Here is a tiny trained network, its code and every weight. The questions are about switching its units off for an input and a target symbol, where a switched-off unit gives its printed mean instead of its output.

import numpy as np


def w(rows, s, z=0):
    codes = np.array(rows[::2]) - 128.0
    scale = np.full(codes.shape[1], s)
    scale[-1] = z or s
    return codes * scale


def norm(h):
    return h / np.sqrt((h * h).mean(-1, keepdims=True) + 1e-5)


def f(y):
    return np.maximum(y, 0)


def softmax(a):
    e = np.exp(a - a.max(-1, keepdims=True))
    return e / e.sum(-1, keepdims=True)


def log_softmax(a):
    a = a - a.max(-1, keepdims=True)
    return a - np.log(np.exp(a).sum(-1, keepdims=True))


def net(x, mask):
    ids = ['Θαμπτψω'.index(c) for c in x.split()]
    T = len(ids)
    res = E[ids] + P[:T]
    u = 0
    for l in range(2):
        q, k, v = (norm(res) @ M[l].T for M in (Q, K, V))
        z = softmax(np.where(np.tri(T) > 0, q @ k.T / 2**0.5, -1e9)) @ v
        res = res + np.where(mask[u], z, O[l][:, -1]) @ O[l][:, :-1]
        u += 1
        y = f(norm(res) @ A[l][:, :-1].T + A[l][:, -1])
        res = res + np.where(mask[u : u + 8], y, B[l][:, -1]) @ B[l][:, :-1]
        u += 8
    return log_softmax(norm(res)[-1] @ U[:, :-1].T + U[:, -1])


Q, K, V, O, A, B = {}, {}, {}, {}, {}, {}
E = w([
[190,138,115,116,147],'Θ',
[153,223,203,129,206],'α',
[124,147,131,94,53],'μ',
[137,125,124,194,142],'π',
[110,254,124,152,89],'τ',
[68,105,125,182,124],'ψ',
[143,154,139,146,219],'ω',
],0.012)
P = w([
[116,101,175,100,94],'0',
[96,151,175,131,200],'1',
[214,156,38,167,94],'2',
[120,129,130,94,117],'3',
[108,131,125,110,234],'4',
[214,124,7,167,95],'5',
],0.014)
Q[0] = w([
[218,200,8,82,94],'L0H0',
[151,84,198,36,159],'L0H0',
],0.011)
K[0] = w([
[194,131,254,104,62],'L0H0',
[112,220,27,49,149],'L0H0',
],0.01)
V[0] = w([
[22,139,69,202,166],'L0H0',
[57,160,84,2,166],'L0H0',
],0.0071)
O[0] = w([
[66,147,234,216,85,2],'L0H0',
[122,2,178,159,62,93],'L0H0',
],0.012,0.00084)
A[0] = w([
[177,173,126,48,2,255],'L0N0',
[210,115,99,174,159,183],'L0N1',
[140,165,170,143,155,52],'L0N2',
[153,106,153,35,200,40],'L0N3',
[164,228,155,128,55,64],'L0N4',
[63,158,90,150,214,80],'L0N5',
[235,122,104,77,119,106],'L0N6',
[188,186,120,207,125,81],'L0N7',
],0.0098,0.0049)
B[0] = w([
[32,55,77,124,205,212],'L0N0',
[78,90,206,235,147,255],'L0N1',
[163,112,96,48,192,168],'L0N2',
[242,134,124,155,81,210],'L0N3',
[180,124,31,151,125,166],'L0N4',
[149,105,142,181,255,202],'L0N5',
[62,179,139,124,39,230],'L0N6',
[163,16,111,115,48,193],'L0N7',
],0.0088,0.0066)
Q[1] = w([
[151,235,125,95,159],'L1H0',
[175,69,11,111,104],'L1H0',
],0.011)
K[1] = w([
[159,140,70,134,252],'L1H0',
[171,168,126,28,35],'L1H0',
],0.014)
V[1] = w([
[57,99,126,181,138],'L1H0',
[120,170,167,1,120],'L1H0',
],0.008)
O[1] = w([
[179,97,127,120,2,106],'L1H0',
[173,38,206,55,250,2],'L1H0',
],0.008,0.0025)
A[1] = w([
[38,105,126,206,94,69],'L1N0',
[182,81,70,93,173,139],'L1N1',
[149,146,244,14,123,112],'L1N2',
[107,93,70,68,98,151],'L1N3',
[149,69,81,106,98,131],'L1N4',
[100,94,96,218,138,24],'L1N5',
[96,108,123,7,98,1],'L1N6',
[229,124,172,226,174,112],'L1N7',
],0.011,0.0076)
B[1] = w([
[145,187,112,77,103,184],'L1N0',
[136,152,181,181,69,173],'L1N1',
[217,197,80,174,133,140],'L1N2',
[177,135,186,96,165,150],'L1N3',
[126,139,200,100,135,153],'L1N4',
[110,143,153,5,178,170],'L1N5',
[27,36,124,173,150,130],'L1N6',
[130,76,83,85,109,249],'L1N7',
],0.013,0.011)
U = w([
[254,160,152,115,180,86],'Θ',
[35,9,141,177,174,187],'α',
[187,86,228,66,123,67],'μ',
[99,153,33,225,159,140],'π',
[80,124,142,196,69,254],'τ',
[205,22,56,127,69,88],'ψ',
[87,139,68,30,173,64],'ω',
],0.0086,0.0048)

Each question gives the input, a string of symbols that net reads in full, and the target symbol t.
The units are the heads (2 rows each of Q, K, V and O) and the neurons (one row each of A and B). Each row of codes is followed by its name. A weight is (code - 128) times the scale printed after its matrix; where a second scale follows, it is the last column's (O, A, B and U).
mask holds one flag per unit, layer by layer, with each layer's heads first. A switched-off unit (its flag False) gives its mean, the last column of its rows in O or B, instead of its output. The means were averaged over made-up inputs and are rounded, as every weight is.
A unit's drop is (log p(t) with every unit on - log p(t) with that unit switched off) / (log p(t) with every unit on - log p(t) with every unit switched off).
The circuit of an input: a set's keep is (log p(t) with only the set's units on - log p(t) with every unit switched off) / (log p(t) with every unit on - log p(t) with every unit switched off). Starting from the 12 units with the biggest drops (on a tie, the unit counted first), units are removed one at a time, each time the one whose removal leaves the highest keep (on an exact tie, the one counted first), for as long as the keep stays at least 0.8.
units of the circuit, in order: the units of the circuit, biggest drop first
k most important neurons: the k neurons with the biggest drops, biggest first
top k neurons in layer l: the k neurons of layer l with the biggest drops, biggest first
input π ω μ, target π: units of the circuit, in order => L0H0, L1N5, L0N0
input π Θ ω π ψ, target τ: units of the circuit, in order => L1H0
input α α π π Θ, target ψ: units of the circuit, in order => L1N7, L0N3
input ω π μ α ω ψ, target ω: top 2 neurons in layer 0 => L0N3, L0N0
input α α μ α π, target ω: 2 most important neurons => L1N5, L1N0
input Θ Θ μ, target Θ: top 4 neurons in layer 1 => L1N3, L1N7, L1N1, L1N5
input α ω μ ω α π, target α: top 3 neurons in layer 0 => L0N3, L0N1, L0N5
input ω α ω ψ α ω, target ω: top 3 neurons in layer 0 => L0N3, L0N6, L0N1
input ω ω ψ, target ω: units of the circuit, in order => L0N3, L1N5
input π π ψ μ, target α: units of the circuit, in order => L1N6, L0N1, L1H0
input α ω π α π τ, target α: 2 most important neurons => L0N0, L0N3
input ω ψ ψ π, target π: units of the circuit, in order => L0H0, L0N4
input ω ω ω π τ Θ, target ω: 2 most important neurons => L0N3, L0N1
input ω Θ ψ ω, target ψ: 3 most important neurons => L0N0, L1N7, L0N1
input α π μ ω π ψ, target α: 2 most important neurons => L0N3, L0N5
input ω μ τ, target ω: units of the circuit, in order => L0N0, L1N5
input μ ω α, target μ: 2 most important neurons => L0N0, L0N1
input α α α ψ ω α, target α: 3 most important neurons => L0N3, L0N5, L0N6
input ω ω ω τ Θ, target ψ: most important neuron => L0N3
input μ ω ω, target μ: top neuron in layer 1 => L1N4
input π α π Θ, target μ: 3 most important neurons => L1N3, L1N4, L0N3
input τ π Θ, target τ: top 2 neurons in layer 0 => L0N6, L0N1
input ψ ω π Θ, target μ: top 3 neurons in layer 1 => L1N3, L1N4, L1N7
